Below are the code and all the weights of a small trained network. Each question names an input and a class and asks about switching units off, where a switched-off unit gives its printed mean instead of its output.

import numpy as np


def w(rows, s, z=0):
    codes = np.array(rows[::2]) - 128.0
    scale = np.full(codes.shape[1], s)
    scale[-1] = z or s
    return codes * scale


def f(y):
    return np.maximum(y, 0)


def log_softmax(a):
    a = a - a.max(-1, keepdims=True)
    return a - np.log(np.exp(a).sum(-1, keepdims=True))


def net(x, mask):
    res = np.array(x, float).reshape(1, 2) / 4 @ E
    y = f(res @ A[0][:, :-1].T + A[0][:, -1])
    res = res + np.where(mask, y, B[0][:, -1]) @ B[0][:, :-1]
    return log_softmax(res[-1] @ U[:, :-1].T + U[:, -1])


A, B = {}, {}
E = w([
[105,191,69,115,213,84,254],'x0',
[210,80,235,59,165,52,147],'x1',
],0.0078)
A[0] = w([
[247,68,215,5,171,45,152,67],'neuron 1',
[66,187,98,193,67,204,137,84],'neuron 2',
[41,185,47,221,73,242,132,74],'neuron 3',
[85,192,82,73,169,86,235,94],'neuron 4',
[70,189,49,195,101,184,109,143],'neuron 5',
[247,96,204,34,164,16,146,103],'neuron 6',
[132,39,141,120,30,171,53,131],'neuron 7',
[101,171,51,199,101,138,112,116],'neuron 8',
[77,190,77,122,236,40,208,83],'neuron 9',
[117,133,127,94,119,132,114,246],'neuron 10',
[124,170,67,87,168,76,239,102],'neuron 11',
[46,153,33,210,90,254,129,78],'neuron 12',
[161,62,182,141,23,193,24,68],'neuron 13',
[101,194,106,137,236,128,233,98],'neuron 14',
[112,195,84,109,191,30,206,110],'neuron 15',
],0.0055,0.012)
B[0] = w([
[69,4,69,18,17,122,172,180],'neuron 1',
[134,64,112,50,60,121,137,153],'neuron 2',
[94,44,105,45,33,110,157,171],'neuron 3',
[177,112,162,161,33,187,48,163],'neuron 4',
[104,77,102,83,146,71,168,186],'neuron 5',
[60,60,67,59,68,80,155,189],'neuron 6',
[172,167,177,181,171,174,81,182],'neuron 7',
[114,117,101,77,99,101,142,159],'neuron 8',
[172,118,161,145,73,175,89,165],'neuron 9',
[88,237,61,179,249,86,189,246],'neuron 10',
[199,143,179,149,54,202,62,164],'neuron 11',
[93,14,127,54,47,111,171,171],'neuron 12',
[228,126,242,193,3,212,33,166],'neuron 13',
[175,108,205,171,75,180,79,166],'neuron 14',
[183,120,167,181,65,190,38,168],'neuron 15',
],0.0073,0.012)
U = w([
[90,69,111,21,94,83,177,71],'0',
[199,147,152,190,102,221,60,56],'1',
[95,238,106,170,254,51,180,254],'2',
],0.012,0.0059)

Each question gives the input, the list of numbers given to net, and the class t.
The units are the neurons (one row each of A and B). Each row of codes is followed by its name. A weight is (code - 128) times the scale printed after its matrix; where a second scale follows, it is the last column's (A, B and U).
mask holds one flag per neuron, in row order. A switched-off neuron (its flag False) gives its mean, the last column of its row in B, instead of its output. The means were averaged over made-up inputs and are rounded, as every weight is.
A unit's drop is (log p(t) with every unit on - log p(t) with that unit switched off) / (log p(t) with every unit on - log p(t) with every unit switched off).
The circuit of an input: a set's keep is (log p(t) with only the set's units on - log p(t) with every unit switched off) / (log p(t) with every unit on - log p(t) with every unit switched off). Starting from the 12 units with the biggest drops (on a tie, the unit counted first), units are removed one at a time, each time the one whose removal leaves the highest keep (on an exact tie, the one counted first), for as long as the keep stays at least 0.8.
units of the circuit, in order: the units of the circuit, biggest drop first
most important unit: the unit with the biggest drop
top k neurons: the k neurons with the biggest drops, biggest first
drop when u is switched off: that unit's drop, to one decimal
input [8,7], class 1: units of the circuit, in order => (neuron 15; neuron 11)
input [1,-3], class 2: most important unit => neuron 1
input [2,-3], class 2: top 2 neurons => (neuron 1; neuron 6)
input [3,-3], class 2: top 3 neurons => (neuron 1; neuron 6; neuron 13)
input [0,-3], class 2: top 2 neurons => (neuron 1; neuron 6)
input [-8,-8], class 0: top 2 neurons => (neuron 12; neuron 3)
input [6,5], class 1: top 2 neurons => (neuron 15; neuron 11)
input [4,-3], class 1: drop when neuron 14 is switched off => 0.2
input [7,-8], class 0: drop when neuron 3 is switched off => 0.5
input [7,-7], class 0: drop when neuron 14 is switched off => -0.1
